Below is a small trained network, with its code and all its weights. Each question gives an input and a target symbol and asks what happens when units are switched off, that is, made to give their printed mean instead of their output.

import numpy as np


def w(rows, s, z=0):
    codes = np.array(rows[::2]) - 128.0
    scale = np.full(codes.shape[1], s)
    scale[-1] = z or s
    return codes * scale


def f(y):
    return np.maximum(y, 0)


def softmax(a):
    e = np.exp(a - a.max(-1, keepdims=True))
    return e / e.sum(-1, keepdims=True)


def log_softmax(a):
    a = a - a.max(-1, keepdims=True)
    return a - np.log(np.exp(a).sum(-1, keepdims=True))


def net(x, mask):
    ids = ['ΓΛβεζημξπτψ'.index(c) for c in x.split()]
    T = len(ids)
    res = E[ids] + P[:T]
    u = 0
    for l in range(2):
        r = res
        for j in range(2):
            rows = slice(2 * j, 2 * j + 2)
            q, k, v = (r @ M[l][rows].T for M in (Q, K, V))
            z = softmax(np.where(np.tri(T) > 0, q @ k.T / 2**0.5, -1e9)) @ v
            o = O[l][rows]
            res = res + np.where(mask[u + j], z, o[:, -1]) @ o[:, :-1]
        u += 2
        y = f(res @ A[l][:, :-1].T + A[l][:, -1])
        res = res + np.where(mask[u : u + 8], y, B[l][:, -1]) @ B[l][:, :-1]
        u += 8
    return log_softmax(res[-1] @ U[:, :-1].T + U[:, -1])


Q, K, V, O, A, B = {}, {}, {}, {}, {}, {}
E = w([
[120,87,160,104,157,143,188,197,86,75],'Γ',
[110,84,62,72,137,194,172,151,97,167],'Λ',
[153,57,130,120,148,136,145,59,179,123],'β',
[70,78,123,84,146,133,198,146,89,63],'ε',
[86,173,168,158,242,74,153,224,155,149],'ζ',
[139,79,188,154,203,53,115,106,178,67],'η',
[71,56,114,92,163,123,160,72,132,76],'μ',
[242,59,199,132,130,175,150,135,136,128],'ξ',
[120,154,23,135,151,39,177,66,102,138],'π',
[87,197,163,106,255,162,147,97,83,169],'τ',
[132,100,95,177,99,66,133,181,114,190],'ψ',
],0.0097)
P = w([
[113,207,111,89,127,167,46,165,173,66],'0',
[196,85,90,61,161,69,199,179,194,134],'1',
[182,94,124,68,143,52,219,157,167,152],'2',
[161,84,142,79,145,61,220,136,147,157],'3',
[150,86,146,96,154,83,225,127,126,166],'4',
[125,79,138,114,162,94,206,109,110,168],'5',
[115,76,143,139,170,112,196,101,96,155],'6',
[106,65,141,161,178,129,187,92,84,160],'7',
[101,76,139,182,193,144,174,83,64,157],'8',
[96,72,133,203,187,165,156,70,48,153],'9',
[85,59,139,232,192,191,155,72,36,136],'10',
[91,50,139,254,202,193,151,76,21,130],'11',
],0.0078)
Q[0] = w([
[121,170,120,163,113,166,51,128,124,78],'0.h0',
[133,182,151,44,66,102,101,144,168,121],'0.h0',
[137,8,172,142,220,127,238,113,117,161],'0.h1',
[114,98,109,120,191,95,192,117,47,129],'0.h1',
],0.011)
K[0] = w([
[176,176,73,16,104,111,110,178,186,131],'0.h0',
[172,106,116,64,131,67,205,133,122,188],'0.h0',
[120,113,124,238,143,125,159,96,13,176],'0.h1',
[145,72,152,254,114,147,123,94,91,152],'0.h1',
],0.0093)
V[0] = w([
[165,81,89,69,54,191,152,179,25,120],'0.h0',
[174,196,174,153,148,155,103,255,105,175],'0.h0',
[156,145,162,72,183,150,156,35,107,24],'0.h1',
[216,69,212,124,95,199,115,156,165,134],'0.h1',
],0.0084)
O[0] = w([
[146,149,135,111,254,71,36,101,143,140,81],'0.h0',
[92,95,160,95,107,46,150,6,82,72,1],'0.h0',
[70,77,122,119,77,85,67,225,104,188,254],'0.h1',
[34,120,133,172,134,126,131,92,249,151,86],'0.h1',
],0.0091,0.00095)
A[0] = w([
[97,205,73,138,166,134,113,90,157,134,245],'0.n0',
[52,123,157,100,82,73,53,180,82,98,24],'0.n1',
[200,2,147,100,126,179,120,77,143,210,55],'0.n2',
[37,107,138,159,155,156,170,51,171,190,249],'0.n3',
[107,161,209,183,162,89,218,167,118,127,130],'0.n4',
[36,169,57,181,108,83,136,133,147,203,134],'0.n5',
[100,169,137,108,175,113,95,190,101,154,172],'0.n6',
[83,69,123,115,25,127,194,127,129,94,215],'0.n7',
],0.006,0.002)
B[0] = w([
[185,116,93,155,163,171,62,41,107,133,153],'0.n0',
[130,119,198,119,155,78,172,177,177,57,143],'0.n1',
[167,164,27,107,121,4,179,207,15,67,225],'0.n2',
[25,87,43,113,195,109,177,100,117,155,253],'0.n3',
[158,20,77,37,139,225,122,134,102,114,222],'0.n4',
[216,28,37,173,14,86,75,51,66,242,163],'0.n5',
[123,106,122,110,152,167,51,187,83,125,178],'0.n6',
[86,120,136,119,27,175,213,63,126,136,204],'0.n7',
],0.0047)
Q[1] = w([
[121,244,183,113,111,170,79,101,195,122],'1.h0',
[120,124,126,254,189,194,118,84,86,88],'1.h0',
[144,27,96,136,146,109,177,130,74,109],'1.h1',
[121,188,175,78,88,79,119,137,180,141],'1.h1',
],0.007)
K[1] = w([
[161,99,100,31,130,40,188,196,232,110],'1.h0',
[103,153,89,120,79,179,14,114,167,1],'1.h0',
[63,166,110,142,123,166,27,129,129,126],'1.h1',
[173,51,129,99,163,101,200,148,113,186],'1.h1',
],0.0061)
V[1] = w([
[179,86,65,168,16,68,201,147,174,67],'1.h0',
[32,39,149,76,176,254,190,199,116,115],'1.h0',
[92,119,83,133,115,84,155,37,190,198],'1.h1',
[153,173,6,96,153,193,200,111,32,240],'1.h1',
],0.0058)
O[1] = w([
[110,90,51,219,184,176,90,140,113,25,130],'1.h0',
[107,254,151,111,122,102,106,124,230,105,254],'1.h0',
[176,117,147,106,127,211,111,134,146,188,132],'1.h1',
[164,128,95,28,77,112,51,108,205,28,89],'1.h1',
],0.0082,0.0057)
A[1] = w([
[212,187,117,131,204,153,168,37,137,89,156],'1.n0',
[177,114,124,38,105,75,196,144,158,184,160],'1.n1',
[182,91,93,21,130,61,13,60,192,70,79],'1.n2',
[131,149,111,171,170,72,70,195,140,166,154],'1.n3',
[163,141,76,153,56,89,127,140,81,165,4],'1.n4',
[131,112,53,99,53,184,63,129,225,47,134],'1.n5',
[30,72,154,111,103,122,131,1,90,127,170],'1.n6',
[184,157,147,99,79,190,171,187,134,96,246],'1.n7',
],0.0057,0.0034)
B[1] = w([
[203,230,141,154,150,172,135,109,253,110,211],'1.n0',
[110,178,213,175,70,168,10,87,79,153,254],'1.n1',
[19,118,191,253,122,165,46,85,32,103,198],'1.n2',
[197,127,87,103,172,99,58,163,148,141,178],'1.n3',
[34,99,162,124,131,149,107,171,202,221,147],'1.n4',
[132,77,202,149,218,207,131,50,150,207,179],'1.n5',
[194,42,73,29,109,68,196,92,109,131,202],'1.n6',
[196,140,124,96,9,228,100,132,96,106,209],'1.n7',
],0.0049,0.0052)
U = w([
[115,164,141,124,200,37,120,154,120,118,96],'Γ',
[89,139,149,155,166,145,56,93,109,95,111],'Λ',
[153,89,153,148,141,215,123,152,161,222,36],'β',
[125,198,77,113,169,86,84,204,183,107,150],'ε',
[86,142,129,87,66,99,227,97,105,76,53],'ζ',
[46,144,113,206,53,188,185,179,133,117,5],'η',
[158,144,78,102,123,177,67,230,236,140,153],'μ',
[46,75,123,155,180,65,148,89,143,172,213],'ξ',
[198,47,81,106,113,123,103,176,26,90,208],'π',
[116,167,190,81,1,102,125,97,112,169,169],'τ',
[209,166,136,136,161,157,179,27,148,81,138],'ψ',
],0.0058,0.0023)

Each question gives the input, a string of symbols that net reads in full, and the target symbol t.
The units are the heads (2 rows each of Q, K, V and O) and the neurons (one row each of A and B). Each row of codes is followed by its name. A weight is (code - 128) times the scale printed after its matrix; where a second scale follows, it is the last column's (O, A, B and U).
mask holds one flag per unit, layer by layer, with each layer's heads first. A switched-off unit (its flag False) gives its mean, the last column of its rows in O or B, instead of its output. The means were averaged over made-up inputs and are rounded, as every weight is.
A unit's drop is (log p(t) with every unit on - log p(t) with that unit switched off) / (log p(t) with every unit on - log p(t) with every unit switched off).
The circuit of an input: a set's keep is (log p(t) with only the set's units on - log p(t) with every unit switched off) / (log p(t) with every unit on - log p(t) with every unit switched off). Starting from the 12 units with the biggest drops (on a tie, the unit counted first), units are removed one at a time, each time the one whose removal leaves the highest keep (on an exact tie, the one counted first), for as long as the keep stays at least 0.8.
units of the circuit, in order: the units of the circuit, biggest drop first
unit that matters most: the unit with the biggest drop
top k neurons: the k neurons with the biggest drops, biggest first
top k neurons in layer l: the k neurons of layer l with the biggest drops, biggest first
which heads matter: for each layer, one digit per head in row order, 1 if its drop is at least 0.15 and else 0, layers parted by /
input ξ π ξ η μ, target β: which heads matter => 11 / 01
input η ξ ζ π ζ, target η: which heads matter => 10 / 11
input π Γ π ε Λ π τ Λ τ Γ, target τ: which heads matter => 01 / 10
input ξ ψ π τ π ξ ξ ξ, target ξ: which heads matter => 11 / 00
input ε ψ Γ π Γ ψ τ, target ψ: which heads matter => 01 / 00
input τ ψ ξ, target ψ: units of the circuit, in order => 0.h1, 1.n0
input η τ β π Γ ζ ζ ζ Γ Γ, target η: which heads matter => 11 / 11
input η π π ψ π ξ π ζ ε, target η: which heads matter => 11 / 11
input τ π Γ ε μ ξ π π, target π: units of the circuit, in order => 0.h1
input ξ π ξ π π, target π: units of the circuit, in order => 1.h0, 0.h1
input π π ψ μ Λ ξ π, target Λ: which heads matter => 11 / 01
input η μ ζ τ ξ ζ η ξ ψ ξ ξ, target η: which heads matter => 10 / 11
input π ζ π ζ ξ Γ τ β, target τ: units of the circuit, in order => 1.h0, 0.h1, 0.n2, 1.n1
input ξ Λ ψ η, target ψ: units of the circuit, in order => 0.h1
input π ξ ξ ξ Λ μ β ξ Λ, target ξ: units of the circuit, in order => 0.h1, 0.n3
input β π ξ, target π: top 3 neurons in layer 0 => 0.n2, 0.n3, 0.n4
input ξ ζ ξ Λ ξ ξ η ζ, target β: units of the circuit, in order => 1.h1, 0.h1, 0.n4, 0.h0
input Γ μ Γ π β ζ ξ Γ, target ξ: which heads matter => 11 / 01
input ξ ε β π π ξ, target π: top 2 neurons => 0.n2, 0.n3
input π Λ π ξ, target Λ: top 2 neurons => 1.n2, 1.n5
input π η ψ ε τ ψ ξ ψ ξ Γ Λ ψ, target Λ: units of the circuit, in order => 1.h1, 1.n2, 0.h0
input Λ ψ τ ψ ξ ψ Γ ζ ε, target τ: which heads matter => 10 / 10
input ξ τ Λ β ψ Γ π, target ψ: top 2 neurons => 1.n0, 0.n3
input τ π ζ ξ π π ψ ε, target ψ: which heads matter => 11 / 00
input π Λ π, target Λ: units of the circuit, in order => 1.h1, 1.n2, 0.h1
input μ τ μ η ε ε ξ μ ε, target ε: units of the circuit, in order => 0.h0, 1.h0, 1.h1
input ε ζ ζ Γ ζ π Λ, target π: top 2 neurons in layer 0 => 0.n3, 0.n2
input Λ ε ψ ξ Λ β β ξ ξ τ π ζ, target τ: unit that matters most => 1.h0
input ξ ψ ε Γ β μ μ β Γ, target μ: which heads matter => 11 / 10
input π Γ Λ ε ε ψ π Γ τ Λ, target τ: top 2 neurons in layer 0 => 0.n2, 0.n6
